In the rows, 128 means zero.
Each row of numbers stands for one node and depends on some of the facts below. Use the named rows to name the rest.

Facts:
vutol: refers to; vunus: comes just before
mimile vutol lemis skatra tusa
stodrak vutol fiplos plaver skobro
brerar vutol drusum brifli
kekiplu vutol zufabrun fida
vegrem vutol tratu skatra
badistek vutol vuges brifem kubrumo
mapen vutol veroman brostures
takos vutol gozelu drastukom gobral kirarus
forun vutol nofebrur sobu tratu kodur tusa
gridro vutol zaplir
zoste vutol tuklem pleler skibo gozelu ketok
pevafo vutol vuges gubras
trazi vutol tufer stotrok sadru mitrok
viliti vutol tinek skatra didroskik
fleple vutol plage nofebrur gozelu menatrer treflol tikin
flameskam vutol nofebrur drefik trulim maskas tikin
pumum vutol nofebrur drefik
fibun vutol trales skeplun trutrek kubrumo klostir
tirer vutol gafe
bekle vutol grupla
bivuplon vutol brotres favu
pitrir vutol flibi tikin
kipidin vutol skatra zogol plobi
ripan vutol nukiske mitrok plefek
betras vutol gevor nodezin gobral
botraro vutol didroskik
butrum vutol zaplir plotrir
biskes vutol stotrok punam
zafo vutol treklir stukor grekil skogrum
fidobril vutol stigovis tuklem trogre tilu klelol siti regol skatra
flatras vutol plutrom trostum nukiske grekil gemi drusum dasto steflen
sepor vutol gevor veroman
klogrizom vutol gubras sibrogra
kifir vutol bebes pigrisku grekil mitrok
tranupum vutol bretrun fadrek tafotin vubrifum
tratru vutol skogrum
ramum vutol trales plaver bokler stupla
tipok vutol mitrok zogol
trakim vutol tunem treklir skatetu
logrivi vutol grites tikin
flezan vutol mustos veflo biruzu gubras skanepli tikin
taplis vutol stotre klosto
sapam vutol nofebrur skibo mitrok
tuvil vutol tafotin minolos
drebris vutol flubran regol drekli skogrum
binis vutol setril vuges buke
trogun vutol gozelu stukor drastukom stupla
nodu vutol ketok vebuvo
mozim vutol kebrus maza
gakle vutol grites minolos flibi
vaklum vutol nofebrur sidi klelol bratru
misor vutol bretrun favu briflur
dolom vutol klosto drefik
tidrotrik vutol zado tinek
vunus (each to the one after it):
mimile setril drupek fibun
pigrisku kipidin
stodrak biruzu vubrifum stukor trogre
stotrok flatras flezan plotrir
lemis drefik plobi gakle mapen
sibrogra treklir plage takos
ketok pitrir brostures tinek tidrotrik duzel
fida drebris trostum drastik
grites brerar
skobro bratru didroskik
drastukom stupla pleler punam vuges
botraro gozelu pevafo
briflur ripan bokler skanepli mustos klogrizom drekli gafe
grupla bretrun
stigovis biskes skibo gemi
kifir menatrer
tufer gevor
logrivi trakim ramum tuklem
taplis zado klostir tratu
flibi zovun kodur skatra favu
skatetu forun veroman
bebes pumum gobral viliti
nodezin regol skeplun
fadrek tipok vebuvo zokefo fasos
zaplir treflol sapam flubran dolom plaver veflo
binis plutrom brotres
minolos fleple
trales steflen nodu
brifem tusa tuvil tilu
skoros nofebrur vegrem
klosto drusum gubras

Some rows with their names:
grites: [ 59 164 156 149 100 138 147 121 178 138 109 140 125 151 103 128 148 144
 111 127 130 141 175 108 105  91 119 106 104 143 167 150 146 124 130  97
 119 119  95 159 176 188 143]
gafe: [212  56  88 130  63 138 188 174  38 130 135  61 204  88 193 140  14 175
 183 154 234 114 113 108 154 232 119  78  92  99 115 183  30 165 135 192
 122 151  35 111 122 172  38]
drastukom: [ 83 146 151 154 116 143 158 121 187 162 135 136  91 174  91 125 138 135
 113 157  87 141 142 149  97 120 153 142 118 144 142 128 151 136 148  97
 113 154 131 141 167 123 112]
skeplun: [140 118 131 153 127 137 135 133 103 162 122 137 144 151 137 142 102 117
 118 132 139 130 119 142 105 131 114 154 116 136 130 143 114 135 154 138
  99 135  85 133 197 172  94]
tilu: [121 102 113 153 130 111 141 133 141 141 142  85 144 112 156 140  81 169
 140 131 193 130 146 146 122 130 142 134 113 112 164 134 101 134 131 157
 113 131  79 110 154  98  70]
favil: [137 129 128 120 108 108 134 125 130 140 129 135 124 125 164 151 105 123
 128 135 131 135 157 112 117 137 129 122 107 126 147 108 126 127 134 127
 128 126 107 142 138 148 112]
skatetu: [106 142 165 156 126 124 129 128 162 152 128 151 103 135  99 120 150 139
 143 137 100 151 170 153  96 130 137 141 123 141 149 122 160 114 107 110
  93 127 120 117 166 155 148]
briflur: [ 83 155 146 138 167 143 139 129 137 135 138 139  83 155 127 130 142 148
 111 115 108 161 160 129 102 115 112 128 107 146 171 128 163 131 132 128
 127  93 155 135 195 192 131]
grekil: [ 99 121 155 128 101 150 138  99 138 146 164 153 127 144 123 130  99 124
 156 133 130 147 152 158 108 156 157 116 100 103 125  88 133 132 108 130
  88 107  91 115 106 164 113]
gemi: [140 102 125 135 127 144 157 109  85 127 174 132 151 149 109 133  76 137
 159 140 149 132 122 144 119 151 113  88  85 101 133 124 105 142  89 148
 111 122  59 101 126 168 115]
drekli: [194  70  99 154  99 131 164 169  90 137 141  63 202  81 189 129  31 198
 196 142 223 124 132 137 141 209 138 116 113 100 129 150  39 148 124 161
  98 149  52  96 114 164  50]
plaver: [181  73 100 154  60 145 173 147  82 166  96  85 172 123 160 139  49 140
 152 167 167 116  93 131 122 200 115 122  95 124 120 153  61 168 150 161
  97 157  43 119 167 194  47]
skatra: [ 91  88 139 158  88 126 150 140 149 143 131  99 138 136 163 138  89 151
 138 134 204 128 164 156 121 136 120 103  93  83 159 145 101 136 139 180
  99 111  77 117 178 109  50]
feklum: [135 127 126 122 104 113 129 127 132 138 124 136 124 121 153 149 107 122
 130 135 127 138 152 117 124 141 123 118 103 126 146 106 132 124 129 126
 123 125 110 147 143 150 118]
minolos: [ 57 162 146 142 115 138 148 123 166 140 109 133 107 156 115 123 139 148
 111 121 122 149 173 108  99 100 110 110 101 143 174 141 156 134 138 109
 117 109 126 151 178 211 138]
misor: [165 144 117 123 139 109 140 133 115 113 136 118 101 105 180 147 103 146
 126 120 107 141 139 104 122 120  92 127 113 144 167 105 124 144 127 133
 156  94 168 167 138 202 116]
stigovis: [ 66 137 135 158 162 106 124 116 179 142 141 119 115 136 124 143 140 157
 116 133 144 148 174 150 106  80 151 150 114 134 184 113 160 117 131 123
 112 122  98 125 183 104 114]
nukiske: [ 92 126 142 122 113 144 138  94 124 139 164 157 113 156 126 139  94 113
 139 132 145 132 140 139 109 139 135  92  91 113 124  97 132 132 105 150
 107 102  80 125 108 149 114]
dolom: [200  92 119 145 101  75 141 167  84  92 126 105 178  82 131 161  81 156
 145 148 162 108 133  91 149 164 113 122 124 123 127 172  99 143 102 157
 154 148  69 117 121 204  74]
mistun: [137 129 128 128 104 105 131 131 126 136 125 136 123 126 159 142 105 124
 125 140 128 140 153 108 123 141 134 121 104 133 143 105 129 127 129 132
 120 129 109 143 150 152 122]
vebuvo: [100 125 113 142 139 124 153 130 138 146 143 100 122 146 131 145  94 148
 126 149 157 138 131 112 132 128 144 110 101 143 150 132 126 140 144 134
 128 146  82 121 157 119 111]

Name these rows:
No name comes twice in this set of rows, the named rows included.
[148 132 129 161 165  86 121 130 148 125 141 107 123  87 133 143 124 168
 151 163  98 133 157 137 104 106 132 170 132 138 172  99 124 115  96 104
 118 129 119 118 143 124 152]  drebris
[122 119 145 164 127  85 131 124 140 132 141 119  89  96 136 159 120 134
 122 169 117 117 167 130 112  80  80 131 123 124 170 123 129 126  93 148
 127 102 128 143 164  86 130]  kipidin
[107 144 142 138 153 134 124 138 114 154 149 168 135 149 132 144 120 124
 115 117 161 141 160 118 110 116 118 147 114 134 144 157 124 107 158 130
 111 123 101 129 190 136 145]  setril
[ 76 124 155 161 112 101 129 118 173 134 133 144 105 146 111 139 151 123
 110 140 134 136 184 150 110  90 107 130 109 116 172 126 162 115 114 141
 116 110 119 142 201 115 111]  lemis
[152 101 118 135 127 156 169 156  92 129 136  92 147 129 175 131  69 171
 149 115 186 141 131 115 137 181 106 103  95 124 144 159  90 165 135 170
 125 112 119 115 160 217  60]  favu
[161 143 126 145 138 122 129 149  92 147 152 151 160 111 150 146 106 131
 126 136 153 110 141 102 110 104  92 148 125 136 139 175  82 118 139 123
 129 134 102 155 151 131 160]  pevafo
[139 102 112 126 113 113 154 146 100 137 124 107 154 130 146 146  82 155
 152 159 161 146 144  96 144 171 124  96  88 138 146 146 122 130 121 154
 121 144  56 125 164 154 109]  plotrir
[111 124 157 146 146  98 146 150 107 146 128 135  79  98 124 163 114 124
 126 181 101 130 149  90 118 121 101 117 137 161 144 134 141 124 103 150
 116 105 117 151 139 109 154]  biskes
[108 122 155 157 139  99 147 130 127 139 147 126  80 103 112 159 116 119
 122 174 104 116 151 116  97 107  97 120 131 135 152 130 131 126  89 147
 120  93 115 145 132 101 140]  tipok
[151 145 120 145 108 100 141 139 118 126 126 133 171  89 127 149 112 151
 128 153 133  93 144  77 114  82  92 122 129 137 156 180  79 126 125 103
 135 134  88 169 125 142 175]  flezan
[133 108 130 159 104 137 152 122 118 162 108 122 122 147 123 133 100 124
 129 160 119 127 118 134 105 146 116 140 102 134 139 128 121 147 144 129
  94 152  81 129 181 176  93]  bokler
[ 87 129 146 156 150 105 133 129 150 126 137 123 124 144 104 145 121 141
 112 122 154 138 156 132 129 110 144 136 127 136 152 145 156 135 118 129
 123 124  85 113 159 150  92]  bratru
[167  90 112 136 107 127 159 153  92 133 131 101 159 112 158 141  72 159
 153 151 162 126 131 105 136 176 117 109 100 120 144 157  83 145 129 164
 124 140  75 124 137 147  86]  fasos

The same nodes again, as new rows of numbers:
Some rows with their names:
trogun: [122 109 128 125 134 112 119 130 126 128 114 141 132 131 117 118 131 189
 133 131 131 132 125 127 125 124 119 122 131 132 139]
bekle: [121 115 119 118 131 120 119 134 125 117 111 120 133 121 144 121 126 128
 130 132 119 112 121 121 142 125 122 122 130 132 133]
mozim: [122 116 119 119 131 120 119 135 126 116 111 119 134 122 145 120 125 127
 130 131 120 112 122 121 141 123 121 122 130 129 134]
dolom: [121 211 119 119 133 113 123 128 127 125 156 132 135 124 174 123 126 128
 126 131 115 147 152 120 125 124 126 121 141 131 164]
flameskam: [123 164 118 132 134 121 132 128 126 154 119 134 133 136 129 138 125 122
 146 132 125 150 139 121 162 125 123 122 146 129 135]
ripan: [134 169 125 144 132 145 119 161 166 133 112 119 133 126 130 116 123 136
 156 131 115 113 123 131 144 121 139 125 135 130 113]
flatras: [129 145 123 127 133 133 123 134 127 115 112 119 133 121 155 120 133 151
 145 132 115 117 123 126 147 121 127 122 134 130 123]
kipidin: [123 130 120 118 132 128 120 157 127 124 113 118 133 121 171 129 144 135
 147 132 123 156 122 134 158 134 130 120 130 131 113]
tratru: [121 110 123 135 130 129 122 127 129 116 112 119 133 148 144 162 165 197
 157 132 116 112 152 120 163 125 123 121 132 135 119]
taplis: [131 147 119 116 130 128 132 141 127 137 115 119 133 121 240 115 142 124
 138 132 123 150 125 121 133 122 139 121 146 133 186]
gridro: [125 107 135 128 132 138 119 150 128 115 112 118 133 120 204 115 127 124
 129 132 116 167 210 128 137 122 124 123 130 131 134]
skatetu: [141 112 120 153 132 132 138 129 124 117 112 118 145 119 119 120 147 123
 133 131 133 152 122 134 129 139 143 127 135 144 122]
plefek: [132 111 126 124 134 129 121 142 134 118 121 128 132 126 111 129 126 120
 126 134 125 114 122 127 122 122 135 121 131 143 115]
brotres: [129 143 132 120 131 118 121 129 127 117 117 123 133 122 113 117 126 126
 122 136 129 123 119 127 121 134 130 125 131 136 115]
mistun: [130 109 123 123 135 123 122 133 128 118 117 130 132 123 110 130 126 120
 125 135 126 115 127 126 123 121 130 121 130 139 117]
plotrir: [131 134 142 116 133 118 122 128 127 115 118 125 133 125 110 124 125 122
 122 138 115 165 186 130 126 127 131 122 130 130 113]
trutrek: [131 109 122 119 136 118 121 135 125 120 121 131 134 123 111 127 128 121
 123 136 126 111 124 126 124 121 133 121 130 139 121]
vuges: [128 174 132 118 132 113 140 137 128 117 136 139 133 119 113 116 128 146
 120 148 120 116 196 120 125 123 122 121 131 130 115]
kavem: [128 108 124 122 137 122 123 134 129 117 118 128 133 124 113 131 124 120
 124 135 128 110 128 125 123 124 130 123 130 139 118]
kodur: [129 132 122 120 131 118 125 128 127 117 117 124 132 122 113 126 126 120
 126 136 123 147 124 127 123 126 140 130 130 132 113]
trostum: [133 133 130 117 130 120 127 125 126 116 120 124 132 123 110 128 125 128
 124 131 120 137 121 129 121 129 134 123 131 135 113]

Name these rows:
No name comes twice in this set of rows, the named rows included.
[121 188 120 153 133 129 119 132 161 146 113 118 134 150 111 116 126 122
 156 134 117 141 119 120 144 124 136 121 137 131 114]  sapam
[123 108 130 132 132 128 122 128 127 117 111 118 132 150 145 157 159 210
 159 133 115 111 129 120 154 125 122 122 132 132 121]  zafo
[151 109 137 165 132 151 136 144 129 117 113 119 152 120 180 115 125 124
 129 131 117 232 160 142 125 149 146 124 131 130 125]  zaplir
[143 132 134 146 131 151 119 176 191 136 135 118 134 149 111 120 125 124
 145 133 117 114 120 131 122 123 155 123 133 145 113]  mitrok
[131 110 131 141 132 131 132 128 129 118 121 119 144 154 108 173 171 190
 151 131 115 114 169 119 132 125 135 120 132 161 112]  skogrum

The same nodes again, as new rows of numbers:
Named rows:
tidrotrik: [109 144 115 107 122 123 112 155 124 113 113 136 163 122 132 123 139 123
 142 145 121 123 113 141 129 111 131 137 150]
tipok: [122 151 118 106 122 123 121 133 120 117 114 130 137 115 133 124 140 118
 146 138 115 123 118 160 132 119 131 137 142]
vegrem: [110 147 118 106 124 123 140 135 121 119 113 133 138 121 132 123 140 123
 146 134 119 122 114 129 132 117 120 135 141]
flameskam: [114 146 117 106 123 123 128 134 121 117 113 131 138 115 135 125 144 120
 143 136 117 120 114 132 132 111 127 134 148]
gubras: [109 143 143 109 138 131 135 140 120 105 121 132 139 116 131 125 141 124
 143 134 115 120 114 120 129 113 119 131 139]
drusum: [122 149 134 118 126 124 109 134 120 118 125 128 138 115 131 125 139 120
 145 141 115 124 121 164 129 118 125 133 138]
trogre: [109 143 118 119 124 124 108 164 124 107 114 134 177 121 131 124 139 125
 142 148 116 123 113 140 128 111 123 132 141]
skogrum: [115 146 129 117 125 124 109 138 122 121 122 128 146 116 131 125 140 122
 143 136 115 121 116 140 129 112 122 129 139]
nukiske: [115 148 128 118 125 124 108 138 122 124 123 129 147 116 132 125 140 122
 144 136 115 121 116 142 130 111 122 129 139]
klostir: [108 143 150 107 134 133 144 142 120 104 121 132 139 116 132 129 145 122
 143 134 115 120 114 120 129 112 119 131 139]
fibun: [108 143 118 105 123 127 154 145 119 105 113 134 155 117 132 127 157 118
 143 136 119 122 113 117 129 111 130 130 147]
drupek: [110 144 123 106 133 124 133 137 120 112 116 132 138 119 132 124 140 125
 144 134 118 121 114 125 130 116 120 133 140]
plaver: [109 142 123 109 129 124 109 163 136 101 113 136 174 123 149 133 157 124
 141 150 115 120 113 119 129 111 129 135 139]
ketok: [113 155 137 121 123 137 110 134 132 122 130 128 137 115 144 125 141 123
 148 147 115 120 122 139 130 111 136 129 139]
fiplos: [110 144 144 111 125 132 125 140 121 105 120 130 143 115 133 139 149 118
 142 136 115 120 114 131 129 111 120 129 139]
klibradi: [114 145 119 107 125 125 117 135 121 116 115 130 139 115 133 125 141 121
 143 136 116 120 116 133 130 112 124 131 143]
logrivi: [113 155 118 107 122 135 129 134 128 117 117 128 136 115 157 125 149 123
 147 144 115 120 121 127 137 111 140 131 151]
zitik: [114 145 119 107 125 125 117 135 121 116 115 130 138 115 133 125 141 121
 143 136 116 120 116 133 130 111 124 131 143]
biskes: [122 152 117 106 122 123 118 133 121 120 114 130 137 115 132 124 140 118
 146 139 115 123 118 162 132 119 132 137 141]
plage: [110 144 136 112 139 126 122 140 120 109 122 131 141 118 130 124 140 126
 143 135 115 121 114 126 129 115 119 131 139]
misor: [119 144 116 107 138 133 110 134 120 105 113 128 137 115 131 124 143 135
 142 137 114 120 123 117 138 115 121 131 171]

Which node is each row?
No name comes twice in this set of rows, the named rows included.
[112 144 117 106 137 128 135 134 120 106 113 130 137 117 131 124 140 132
 143 134 115 120 115 118 135 120 119 134 158]  tuvil
[113 156 124 112 123 136 117 134 128 121 123 128 136 115 155 125 144 122
 148 146 115 120 123 134 132 111 138 129 143]  skoros
[108 143 120 116 124 129 110 164 121 105 113 135 174 118 131 125 140 125
 142 148 115 120 113 130 128 111 121 132 146]  mustos
[109 147 124 106 121 139 151 134 123 105 117 128 135 114 169 132 163 118
 144 144 115 119 118 127 134 110 138 131 148]  binis
[109 143 125 108 127 130 118 152 120 105 116 131 168 118 129 128 142 118
 143 137 115 124 114 116 128 111 125 128 140]  skanepli
[121 144 127 107 142 125 109 138 119 119 113 127 219 129 137 130 154 150
 141 155 114 120 113 117 126 108 165 170 138]  gafe
[111 143 117 107 128 123 109 158 137 103 113 136 166 126 152 124 151 127
 142 151 115 122 113 119 130 111 134 137 140]  duzel
[109 142 116 106 124 123 119 154 134 102 112 138 159 124 162 125 164 124
 141 148 115 120 112 119 130 111 135 139 146]  klogrizom

